[  3   8  -3  15 -18  16 -17 -20  11 -23  -3 -12  -9 -12   2   3   2  -9
 -19  17  -5 -29  30 -12 -21 -30   7  25  -3  -3 -19 -14 -70   6  -5  -6
  -2  -5  -8   8   9  21  -9 -12  -4  -4  -3   8 -18   1  13 -15   6   8
 -21] : <23>
[-10  16  17 -12   4  34   0   5   2   4  13  -4  11 -12 -14 -36 -34  28
  -5 -19  -7  20   7   2 -19   2   6   4  -9 -11  -9   4   6   4   8 -22
  21  -1  20  18  19  -8  -8  16  -8  25   4 -98  14  -1 -22  23   4 -10
  -3] : <15>
[-57 -28  20  29 -17 -30 -19  -8 -34  -3  31  39  45  22 -43   3 -16  39
  -2 -14  -6 -15 -49  -8   0  65 -16 -23  -6  13  -7 -10 -62   9  24 -51
  -4 -27  35  40  54 -17 -20  46  10  55   4 -16  22  17 -14   4  10  -8
  23] : <23>
[ 53 -14  -3  83  -4 -28  93  -4  42 -38 -21  13 -20 -14  42   1  15   4
 -54  53  20 -92   9  11 -59 -29 -32  22  -8 -18 -33 -53  55  18   0   5
 -73 -90 -41  -4 -90 105 -27 -40 -49   8  10  33 -71  38 -23 -90 -22  15
   8] : <23>
[ -5  -5  17  30 -38   1 -11 -12  -4 -30 -14   8 -21 -20   3   6  -7   8
 -14  18  -4 -45  26 -28 -21   3 -39  15   1  -5 -23 -20  -8   2   2  11
 -34 -34   4  15 -12  28 -33 -18 -16  22   1   8 -11  28 -28 -23   7   8
   4] : <23>
[ 13 -10  -4 -12   2  18 -22   0 -10  15  -5  -6   5 -15  11   8  -6  16
   9 -11 -12  23  17   2   7   3   5   4 -36  -8  23   6  -4   9  -3   7
   7  11   5   8   9 -12  12  -5  16   3  -8  -8   6   3   4  31  16 -17
  -8] : <15>
[-11  10  35 -13   8  10 -27  -1 -18   2  12 -13  -8   3 -29  -2  -6  -2
  11  -8   1  24  -8  -3  15  -5   1 -11   2   2  -2  14  -1 -15 -20 -43
  12  11  14   2  19 -12 -16  -4   1   5  15 -17   9  33  14  -4   4   7
  -6] : <23>
[-19   3 -36 -22  18   9   3  -9 -12  15  -7  -9  -4   3  27  23  10  15
   5  -3   0   4   6  -4 -13  -7   4   0  -3 -16   0  12  27  -2  -5   3
  -2  -3  -3  -5 -14 -15  -9 -34  -6  -6  -1  -4   6 -18  -1  21 -11 -23
  -2] : <15>
[ -1  -3   7  20 -15 -32  -8  -1 -24  -9   3   7 -10  12 -16 -17  -8   9
 -14   1   8   7  -4 -13   7  10 -20  -4 -12   6  -4  -4  -2   3   8 -32
   3 -13  10  13  -3   7 -23  -6 -11  15  21 -10   3  10  12 -18   0  -4
   9] : <23>
[ 23  13  -1  -1  -4   7  24 -17   5 -15  -3   0 -31 -30  32   7  11 -22
 -23   3 -16 -44  52  12  19 -10  -2  23   1 -18  14   0  -5   4 -16  59
  -2   8 -32 -26  -4  15  14 -13  12  -5 -32  21 -34   2   2 -13   6 -21
 -16] : <15>
[  2   1  -2  24   9  15  12 -10  33 -20   2   1 -20 -34  11  20  -5  17
 -14  19  -1 -19  24  13 -22 -15 -10  28  10 -12 -21 -12  26   0 -10  22
 -21 -28   2  16 -16  20  -5  -9 -17   5 -24  24 -13  -3 -16  12   2  12
  -8] : <15>
[ -3   7  26  -5   3  29 -42  -7   4   6 -19 -20  -4  -7 -19   4  -2  -6
   2  -4  -5  32  39 -19 -20  -5  -6   6 -25  -7 -19   9  15 -14   1  13
  28  22  -4  30   2 -15 -11   4   0   0   4  -4 -13 -24  10   3  10   2
  -8] : <23>
[  7  -5   7  -3  -1  -2  15  10  24  13   1   4   9  12  -1  17  -7  -7
   0 -12   4  38 -23  29  19  -4  11 -24 -19 -46  -1  11  19   2   3 -10
  -4  -2  31   5 -14 -17  -8  -4 -13   1  15  -8  17 -13 -24  21  -4  -3
  18] : <15>
[-29 -28   1 -31  -3 -31 -21  -4 -55   0 -11   6  35  42 -36 -13 -18  11
  26 -39   1  40 -78 -26  16  24  11 -40  12  26   1  26 -40  -9  12 -66
  18  27  34  18  41 -52  -7   0   8  21  36 -29  31 -10  41 -23   3  18
  16] : <23>
[  7   3 -15   3   5  -5  16   6   1 -24   9  -3 -14  -7   9  20  -7  15
  18  -9 -30  -7 -17   6   8  -6 -11   7   4 -19  -5 -17  27   4 -18 -27
 -30 -30  -7  15  -7   7 -22 -24 -12  20  11   7 -16  -3   2   0  -8  -3
 -12] : <15>
[-20  -1  19 -22  -2   6 -16  -2   1  -6 -26   5   2 -28  -9  -3  -5   8
 -15  -4  23  24  10 -11  -5   7   2  14   0   1  -1  -2  -8  -3   9  15
   2  -1  17  28  12   9 -37  -2 -12   7  -7   2   1   6   3  -4  10  -1
  11] : <23>
[ -3   0   1  10 -18  -6   2   8  -7   6   4   6   8  10 -32   1  -3   0
  -7   7  -4  -1  -8  -5  -5  10   1   8  -3   4 -13  -7 -11  -4   8 -11
  -5   0  10   8  -8   7 -15   0  -3   6  12 -10  -2  20   9 -18  -1  -3
  -9] : <23>
[ 33  11 -17   5  22 -24  48   0  11  -9   7 -23 -18   7  42   8  -2  -8
   7 -11   9  -9 -21  20  -2   8  -4  -5  15  -4 -13 -15  47   5  14 -24
 -50 -21 -13  -7 -33  22 -16 -41 -25   1  19  -1 -23 -16   1 -23   7 -14
   4] : <15>
[  3  -8  19   6   9  -9  -5   8  12   1   5  -6  -4   5  -6  23  -7  12
  -8 -10  15  16  -5  13   7   3   0  -7  19 -12 -15  -8  15   4 -30 -33
  -9  -9  14  17  -8  -1 -12  25 -16  19  15  -2  29 -17 -12  24  -3  -5
   1] : <15>
[ -8 -13  -2  31 -12 -26  33  -2  -9 -22   3  19  15   7  -8   5 -10  15
  -3   4  -1 -51 -21  -6  -9  26 -17  -1   2  17   2 -12 -13  17  13 -18
 -21 -34   0  20  19  16 -13  20  -4  16   7  -1  -6  66  -5  -6   5   1
   5] : <23>
[ 10 -14   2  46 -20 -40  35  -4  -6 -30 -14  38  -2   5   0   1   3  14
 -29  21   8 -36 -15  -1  -9  19 -31  -7  -8  28 -25 -22  12   5  10 -12
 -40 -48  -9  14 -22  37 -26 -10 -20  15   7   5 -34  30 -11 -44 -10  12
   6] : <23>
[ 12   6  -6  33  14  -7  13   5   2  -7  -5  19   8 -16  24  24 -13  12
 -13 -12   1  -9  -4   2  -5   3   1  -1 -17  -4  -5   0  29  10  -1 -22
 -26 -22  -4  17   5  14 -20 -13 -19   5  -9  -4   1 -15 -23  12  -8  -5
   3] : <15>

[  7  -2 -19   7  -4  -9   4  22  22  21  23 -13   0   3  -1   5   1  -2
  11  -4  -3 -10   0   5  -7   4  -8  -9  -9   5  11   1   7  -6   2  -7
  -1  17  15 -11  15  -1 -10   6   4   1   4  -8   4  -1  -3   8 -16   5
  -7] : (84)
[  4  -4 -21  -1  -3   1   0  11   4   6   0  -4  -2  -1   2   0   3 -14
  11 -10  13  -2   8  -3  -8  -6  -1   4 -10   2   3   5  11  -5   6  -3
  -4   4   3  -1  11  -6 -10  -5  -2  -4   1  -4   1   0  -1   1 -20   7
  -1] : (84)
[ 25 -16 -28  -7 -19 -17   1  17   6  36  14 -18   2   5  -4   3   5 -12
   7 -17  -2 -15 -14  12  -7  -2  -5  -3 -17  11  25  -4  19 -16  -9 -21
  -3  -3  20   0  23  -8 -14  15 -10   6  12 -14  15   5  13   6 -26   5
 -15] : (84)
[  4   1  18   5  -3 -12   3  14   2  12  16  -4   2   4  -7  -3  -6  13
  -6  21 -24  -1  -7   3   7  11  -6 -12  -3   3  14  -8  -7  -2 -10   1
   3   0   0  -3  -2  15  11   1   9  -4   8  -6 -12   7   1   3  13  -8
  -5] : (97)
[  9  -3  11  11 -10  -1  13   9  -4   0   5  -5   0  10  -7  -9  -7 -21
   5   5  -2   1  -5  -4   0 -11   5  -3   3  -3   0  -5   7   0  -4   4
   8 -13  -4  -7  11   0   6  -1  -1  -7  -4  -6 -16  -1  -3   0  -1   6
   2] : (97)
[ 11  -4  11  15 -11  -1  17   4   6  -3   5  -3   1  11  -6  -5  -6 -17
   6   5   0   3  -9   1  -4  -9   8  -3   7  -3  -3  -5  10   2  -3   8
  11  -5  -1 -10  12   0   0   2  -3  -3  -6  -7 -10  -7  -2  -1  -5   6
   2] : (97)
[ -8   1 -18   3   8  -7   0  14  38  21  17  -5  -1   2   6   7   1  14
   6   6  -7  -3  -3   8  -4  17  -9   3  -7   5  11  -1   2  -2   5  -7
  -2  33  10  -4  10   4  -2  12  12   8   4  -8   4  -7   0   2 -12  -6
 -13] : (93)
[  1   0 -23 -13  -1   0  -7   3  -8   6   0  -4  -4  -8   5   8   9   6
   8 -19   6 -15  12  -3  -5   4  -4   3 -13   9   5  11   5  -8   7  -9
 -14   8   3   3   0  -2 -11  -1   3  -3   9   2   9   8   1   6 -10   5
   1] : (94)
[ 25 -11 -15 -11 -23  -1   3  -5 -33   1  -6  -8   2  11  -4  -3   5 -33
   6 -25  17  -8   0  -1  -9 -22   7  -1  -8   7   3   3  16 -12  -7  -9
  -4 -31   2   1  13 -15 -16   1 -19  -7  -3  -3   9   8   7   2 -19  18
   3] : (85)
[ 19  -7 -12  -2 -18  -9   7  16  -8  16  16 -14  -2   4  -6  -2   1 -19
  12  -9  -1 -11  -1   4  -6  -6  -3  -8 -13  10  15  -2  13 -11  -3  -6
   0  -9   7  -6  16  -9 -10   2  -5  -5   4  -9  -1   7   3   9 -18  11
  -4] : (85)
[ 25 -15 -24  -7 -23  -6  -1  10 -24  13  -6  -8   5   3  -8  -7   5 -38
  11 -13   8  -8   9  -7  -9 -17   3  -3 -17   9  10   7  16 -15   2  -8
  -7 -28   5   7  18 -11 -12  -7 -14 -10  10  -5  -2  12  10   1 -21  11
  -7] : (85)
[ 17 -13 -12  -4 -13 -11  -6  17   5  26   5  -9   5   4   0  -7   3 -11
  -1   9  -7  -9  -1   4  -2  -2  -6  -4 -16  10  22  -2   6 -10  -6 -11
  -5 -11  11   7  15   2  -1   2  -6   0  10 -14  -3   8  11   0 -13  -2
 -20] : (84)
[ 21  -6 -22  -6 -13 -14   5  19   6  25  21 -16  -3   1  -2   6   7  -5
  10 -14  -1 -13  -3   6  -7   2  -5  -5 -16  11  18  -1  11 -13  -2 -17
  -4   6  12  -7  17  -8 -14   8  -2  -1   6 -10   9   4   6  10 -19   5
  -6] : (94)
[  5   4 -24   6  -3  -9   7  21  31  20  27 -14  -3   2   1  12   0   1
  15  -8   0  -5  -4  10 -10   8  -5  -3  -7   7  11   0   9  -4   6 -10
   0  31  11 -14  17  -5 -13   7   5   5  -3  -8   7  -7  -7   7 -21   9
  -3] : (84)
[-18   8  -1 -15  22  -9  -9 -13  14   5  15   0  -1 -10   5  24   9  54
  -9  -3 -11  -6 -19  18   6  29 -11   1   6   1   3  -3 -20  -7  -6  -5
  -5  36   8  -6 -24   1  -2  20   4  24  -3   5  36  -8   5   3  18  -9
   1] : (93)
[ 13 -10 -15 -10  -9  -2   2 -11 -18   1   3  -6  -3  -4  -4  10   8  -3
   7 -27  12 -10  -8   7  -7  -7   3   0  -3   6   1   7   9  -9  -5 -11
  -5  -5   5  -5   6 -15 -16   6 -13   5  -2   2  22   3   7   6  -6  11
   5] : (85)
[  3  -1 -15  -9  -4   0  -5   7  -5   9  -2   1   1  -1   3  -2   2  -7
   6  -6   5  -3  14  -5  -3  -1  -3   2  -9   7   4   1   3 -24 -10  -5
  -6  -1   3   5   3  -3  -8  -8   3  -6   6  -2   0   6   0   2 -11   1
  -2] : (94)

[-18  -3   9 -12 -37 -15  -1  -3   9  -7  14 -13   4   6  22  -6  -8   0
   2  23  32  27   4   6  -1   5  -5  27 -10  21  16  11  -3  12 -26  -6
  15 -12 -24 -39  11   4   7   7  18  -7 -17 -16  12   6  -6 -28   7 -20
  36] : <65>
[-22  22  21  -3 -11   5  -1   0  17 -37  16   8 -12  -1  10   3  10 -22
  -1  -8  20  33 -24 -23  18  18  10 -20  -2  11  12  -1 -13 -20  -6   3
  -3  -2 -16 -20  -7  10   6  20  21   4  -2  -5  11  13  13   6 -21   1
 -19] : <66>
[-29  17  29 -17 -24  10  20 -15  32  -1  53   0  16 -12   8   3  36  -9
   6   6  34  35 -10  11   3  34 -27  16 -22  36   2  -2   4   2 -20  16
   5 -10 -24 -28   7  -5  13   8  11 -19  -6  -5  17   2  13 -21 -30  -5
  49] : <66>
[ -2   9  35  12 -10  21  -6 -17  39   0  23  -5 -10  -6  -2  -1  13 -10
 -14  -8  24  21 -11 -22  25  10  -3  -4  -4  -2   7   5   2 -23 -20  -5
  -9 -14 -12 -15   9 -16  18  14  14   4   3  -4   4   7   8   5 -19  -7
 -13] : <66>
[-41  19  47 -15 -28   7  -6 -13  26  -6  36 -19  -7  -1  -2 -11  19 -25
  -4  -9  25  18  20 -13  10  14  -1  -6   0 -11  27   8 -28 -15 -37  -2
  -5  -5 -28 -31  -3  -8  12  25  29  -5 -14  -1   3  30  19 -27 -15 -29
  -5] : <60>
[-16  13  15 -14  -9   7   9 -11  24 -15  28  -5  17 -13  25  15  16 -11
  -5  23  33  19  -4  -5   0  12  -2  27 -13  29   2  12  -6   7 -14   9
  17 -13 -29 -44  17 -41  17  18  20 -20  -4 -12  16  -5  16 -17 -23 -16
  39] : <65>
[  4  -8  31  14 -16  -1   5  -9  16  19  30  -7  10   8 -28 -11  11 -13
   6 -11   3  16  10  14  10  25 -21   1 -14   0   2  -5  -1  -3 -22   3
 -15   5  -1   1   5 -14   5  -3 -15   7  -1   0  -1  10  -6  -9 -18   1
  24] : <66>
[ -7   1   7   1  -5   1  10   6  -2  24  32   4  10  -9 -23  -4  12   0
  26  -8 -22  -1  19  40 -10  35 -24   4  -4  10  -3  11 -12 -16 -13 -12
  -1   8 -15  -3   2 -12   1  -8  12  -9  -1   2   7   6 -11 -31  -6  -3
   3] : <70>
[-19  10  43   1 -12  10   2  -8  42  -3  30  -9  -3   3 -13  -5  14 -17
 -12 -14  13  20   5  -8  12  14   0 -12  -9 -15   4  -3 -11 -10 -19   7
  -9  -6 -15 -14  -4  -7   9  16  15  -2  -1  -6  -4  16  15  -8 -21  -9
   1] : <66>
[-11  12  31   1 -21  -3   4  -6  16  -3  16  -4   1  -5  -5  -1   7 -10
   2 -10  10  17   5   2   2  17  -8   7  -7  13  20   6  -9  -5 -29   1
 -12  -8 -13 -19   9   3   7   8  11  -1  -1  -9   5  21   7  -8 -19  -7
   3] : <60>
[-43  32  39 -18 -31  -1  12 -12  13 -20  50  16  39 -32  13   6  35 -16
  19  -9  30  52 -13  49  -9  45 -37   4 -21  72 -12 -15   5  27   3  40
  10  -6 -19 -22   0  18   8   5  -7  -7  -1 -18  20   6  16 -23 -46   2
  77] : <66>
[-26  -1  27  -1 -13  -6   4 -16  14   2  29   7   2  -4  -6  -7  21 -10
  10 -15  19  27  -6  22  -2   9 -10 -11  -6  15   8 -13  -4  14  -6  22
  -6   3  -7  -3  -3   2  -2   0 -15   1   2  -1   1  10   4 -29 -13  -5
  16] : <66>
[-28  16  37 -13 -13   6   5   4  35  -2  31   6   8 -14   2  12  14 -12
  -7 -10  19  20  -7  -1  11  15 -13  -4  -6   9   0  -8  -1   0  -3   9
  -3   4  -9  -8  -2   1  -7  17   1  -9   0 -10  -7   6  14  -5 -20  -5
  25] : <66>
[  4 -21   3   8 -25   0   4  -6   1  29  26  -8   2   1  30  26  11   3
   6  12  20  14   3  20   6  10 -22  27 -10   6  -6  31  23  -1 -16  -1
  -1  -6  -7  -8  22  -6   6  -8 -28   5   2 -14   9  -8  -3  -3  -6 -11
  39] : <65>
